Here is a tiny trained network, its code and every weight. The questions are about switching its units off for an input and a target symbol, where a switched-off unit gives its printed mean instead of its output.

import numpy as np


def w(rows, s, z=0):
    codes = np.array(rows[::2]) - 128.0
    scale = np.full(codes.shape[1], s)
    scale[-1] = z or s
    return codes * scale


def norm(h):
    return h / np.sqrt((h * h).mean(-1, keepdims=True) + 1e-5)


def f(y):
    return y / 2 * (1 + np.tanh(0.7978845608 * (y + 0.044715 * y**3)))


def softmax(a):
    e = np.exp(a - a.max(-1, keepdims=True))
    return e / e.sum(-1, keepdims=True)


def log_softmax(a):
    a = a - a.max(-1, keepdims=True)
    return a - np.log(np.exp(a).sum(-1, keepdims=True))


def net(x, mask):
    ids = ['αβγδηλπστφψω'.index(c) for c in x.split()]
    T = len(ids)
    res = E[ids] + P[:T]
    u = 0
    for l in range(3):
        q, k, v = (norm(res) @ M[l].T for M in (Q, K, V))
        z = softmax(np.where(np.tri(T) > 0, q @ k.T / 2**0.5, -1e9)) @ v
        res = res + np.where(mask[u], z, O[l][:, -1]) @ O[l][:, :-1]
        u += 1
        y = f(norm(res) @ A[l][:, :-1].T + A[l][:, -1])
        res = res + np.where(mask[u : u + 4], y, B[l][:, -1]) @ B[l][:, :-1]
        u += 4
    return log_softmax(norm(res)[-1] @ U[:, :-1].T + U[:, -1])


Q, K, V, O, A, B = {}, {}, {}, {}, {}, {}
E = w([
[117,62,147,149,193,192,64],'α',
[214,22,247,210,148,145,73],'β',
[78,168,8,176,190,66,99],'γ',
[85,129,111,162,253,78,158],'δ',
[23,156,56,143,96,107,126],'η',
[108,153,110,21,22,245,180],'λ',
[111,150,119,62,96,164,166],'π',
[184,81,246,51,118,207,119],'σ',
[110,127,131,135,200,159,136],'τ',
[140,125,88,228,211,14,95],'φ',
[51,174,73,76,160,136,85],'ψ',
[122,96,147,174,243,124,131],'ω',
],0.0032)
P = w([
[118,73,44,161,137,189,163],'0',
[33,106,136,123,225,144,45],'1',
[113,171,98,220,131,209,154],'2',
[84,147,195,88,230,89,68],'3',
[133,23,52,108,105,124,173],'4',
[117,170,238,65,159,31,95],'5',
[185,254,159,214,127,188,151],'6',
],0.0043)
Q[0] = w([
[92,250,237,146,169,122,88],'L0H0',
[37,4,132,4,126,68,86],'L0H0',
],0.026)
K[0] = w([
[147,102,144,71,124,61,134],'L0H0',
[112,254,208,167,142,146,108],'L0H0',
],0.045)
V[0] = w([
[126,83,234,63,96,238,106],'L0H0',
[74,206,90,6,101,160,135],'L0H0',
],0.024)
O[0] = w([
[186,195,71,74,254,220,48,171],'L0H0',
[198,96,8,98,224,38,132,255],'L0H0',
],0.0097,0.0027)
A[0] = w([
[57,108,138,134,74,135,155,139],'L0N0',
[165,76,7,186,189,154,133,5],'L0N1',
[131,165,118,60,183,105,63,187],'L0N2',
[175,205,122,185,60,230,163,33],'L0N3',
],0.02,0.0017)
B[0] = w([
[196,159,130,113,199,126,120,188],'L0N0',
[52,132,98,126,36,107,210,252],'L0N1',
[117,131,252,121,144,120,124,215],'L0N2',
[139,33,38,126,142,175,135,196],'L0N3',
],0.018,0.017)
Q[1] = w([
[169,83,102,179,79,196,103],'L1H0',
[146,160,132,78,164,250,71],'L1H0',
],0.026)
K[1] = w([
[191,29,134,136,44,190,110],'L1H0',
[209,189,95,126,190,236,1],'L1H0',
],0.023)
V[1] = w([
[144,74,181,93,115,105,127],'L1H0',
[144,188,154,62,52,6,101],'L1H0',
],0.012)
O[1] = w([
[133,201,119,143,133,142,112,249],'L1H0',
[1,200,56,222,175,247,87,46],'L1H0',
],0.0058,0.0014)
A[1] = w([
[80,138,225,134,96,130,98,15],'L1N0',
[94,83,99,140,137,7,157,2],'L1N1',
[90,158,133,107,201,41,137,134],'L1N2',
[97,166,33,68,189,195,110,9],'L1N3',
],0.02,0.0021)
B[1] = w([
[129,57,65,197,191,150,131,172],'L1N0',
[152,249,154,109,111,144,34,250],'L1N1',
[177,60,167,77,59,170,189,194],'L1N2',
[83,114,89,239,175,248,153,169],'L1N3',
],0.015,0.017)
Q[2] = w([
[186,2,171,194,178,103,139],'L2H0',
[153,99,199,163,113,167,174],'L2H0',
],0.034)
K[2] = w([
[179,30,138,159,133,255,98],'L2H0',
[183,134,172,87,200,235,104],'L2H0',
],0.025)
V[2] = w([
[138,114,2,181,102,120,135],'L2H0',
[156,182,151,178,151,131,96],'L2H0',
],0.0093)
O[2] = w([
[119,255,137,129,69,154,127,209],'L2H0',
[182,107,111,198,154,143,115,2],'L2H0',
],0.0041,0.0011)
A[2] = w([
[156,72,76,157,131,91,130,104],'L2N0',
[95,144,137,143,97,78,138,53],'L2N1',
[120,161,2,148,133,79,84,5],'L2N2',
[105,144,182,127,136,184,87,17],'L2N3',
],0.034,0.0028)
B[2] = w([
[105,211,118,102,153,84,136,174],'L2N0',
[146,69,132,78,193,124,71,251],'L2N1',
[106,109,2,197,50,78,134,208],'L2N2',
[125,157,132,120,83,54,89,217],'L2N3',
],0.023,0.013)
U = w([
[150,53,39,109,220,226,166,181],'α',
[149,48,152,129,11,250,43,37],'β',
[184,17,163,149,216,49,35,142],'γ',
[76,208,154,216,188,56,206,173],'δ',
[251,251,168,143,36,97,87,50],'η',
[44,213,165,119,24,190,218,96],'λ',
[11,63,154,12,155,96,109,122],'π',
[58,255,141,149,195,204,26,92],'σ',
[233,182,60,81,236,35,170,7],'τ',
[23,31,204,199,93,127,180,190],'φ',
[98,109,21,170,61,53,91,253],'ψ',
[246,62,179,120,95,124,242,136],'ω',
],0.0073,0.0031)

Each question gives the input, a string of symbols that net reads in full, and the target symbol t.
The units are the heads (2 rows each of Q, K, V and O) and the neurons (one row each of A and B). Each row of codes is followed by its name. A weight is (code - 128) times the scale printed after its matrix; where a second scale follows, it is the last column's (O, A, B and U).
mask holds one flag per unit, layer by layer, with each layer's heads first. A switched-off unit (its flag False) gives its mean, the last column of its rows in O or B, instead of its output. The means were averaged over made-up inputs and are rounded, as every weight is.
A unit's drop is (log p(t) with every unit on - log p(t) with that unit switched off) / (log p(t) with every unit on - log p(t) with every unit switched off).
The circuit of an input: a set's keep is (log p(t) with only the set's units on - log p(t) with every unit switched off) / (log p(t) with every unit on - log p(t) with every unit switched off). Starting from the 12 units with the biggest drops (on a tie, the unit counted first), units are removed one at a time, each time the one whose removal leaves the highest keep (on an exact tie, the one counted first), for as long as the keep stays at least 0.8.
units of the circuit, in order: the units of the circuit, biggest drop first
top k neurons: the k neurons with the biggest drops, biggest first
top k neurons in layer l: the k neurons of layer l with the biggest drops, biggest first
input φ η α, target φ: units of the circuit, in order => [L0H0]
input φ ψ λ ψ ψ, target λ: top 2 neurons => [L0N1; L0N2]
input α ψ ψ τ, target φ: units of the circuit, in order => [L1N0; L0N2; L2N1]
input β δ γ ψ ψ α, target γ: units of the circuit, in order => [L0N2; L1N0]
input α π γ ω σ ψ ψ, target σ: top 3 neurons => [L1N3; L0N2; L2N3]
input α π α, target α: top 2 neurons => [L0N3; L1N1]
input γ γ η β, target β: units of the circuit, in order => [L0H0; L0N3; L1N1; L2N3]
input η γ π, target η: top 3 neurons => [L1N1; L0N1; L0N2]
input δ ψ α φ α τ σ, target α: top 2 neurons in layer 0 => [L0N3; L0N2]
input τ ψ λ π λ λ, target α: units of the circuit, in order => [L0H0; L1N3]
input β α β, target β: units of the circuit, in order => [L0H0; L0N3]
input ω α δ, target ω: top 2 neurons => [L0N3; L0N0]
input β ω σ ψ ω γ, target η: top 4 neurons => [L1N1; L0N0; L0N1; L0N2]
input α γ σ ω η, target σ: units of the circuit, in order => [L0H0]
input η γ η, target η: top 2 neurons => [L1N1; L0N1]
input α η π ψ β φ, target δ: top 3 neurons => [L0N1; L1N0; L0N0]
input γ σ α ψ ψ, target α: top 3 neurons in layer 0 => [L0N3; L0N2; L0N1]
input ψ ψ ω ψ τ η γ, target τ: top 2 neurons => [L0N1; L2N0]
input τ γ φ α, target γ: top 2 neurons in layer 0 => [L0N2; L0N1]
input τ η ψ σ ψ γ, target η: top neuron in layer 0 => [L0N1]
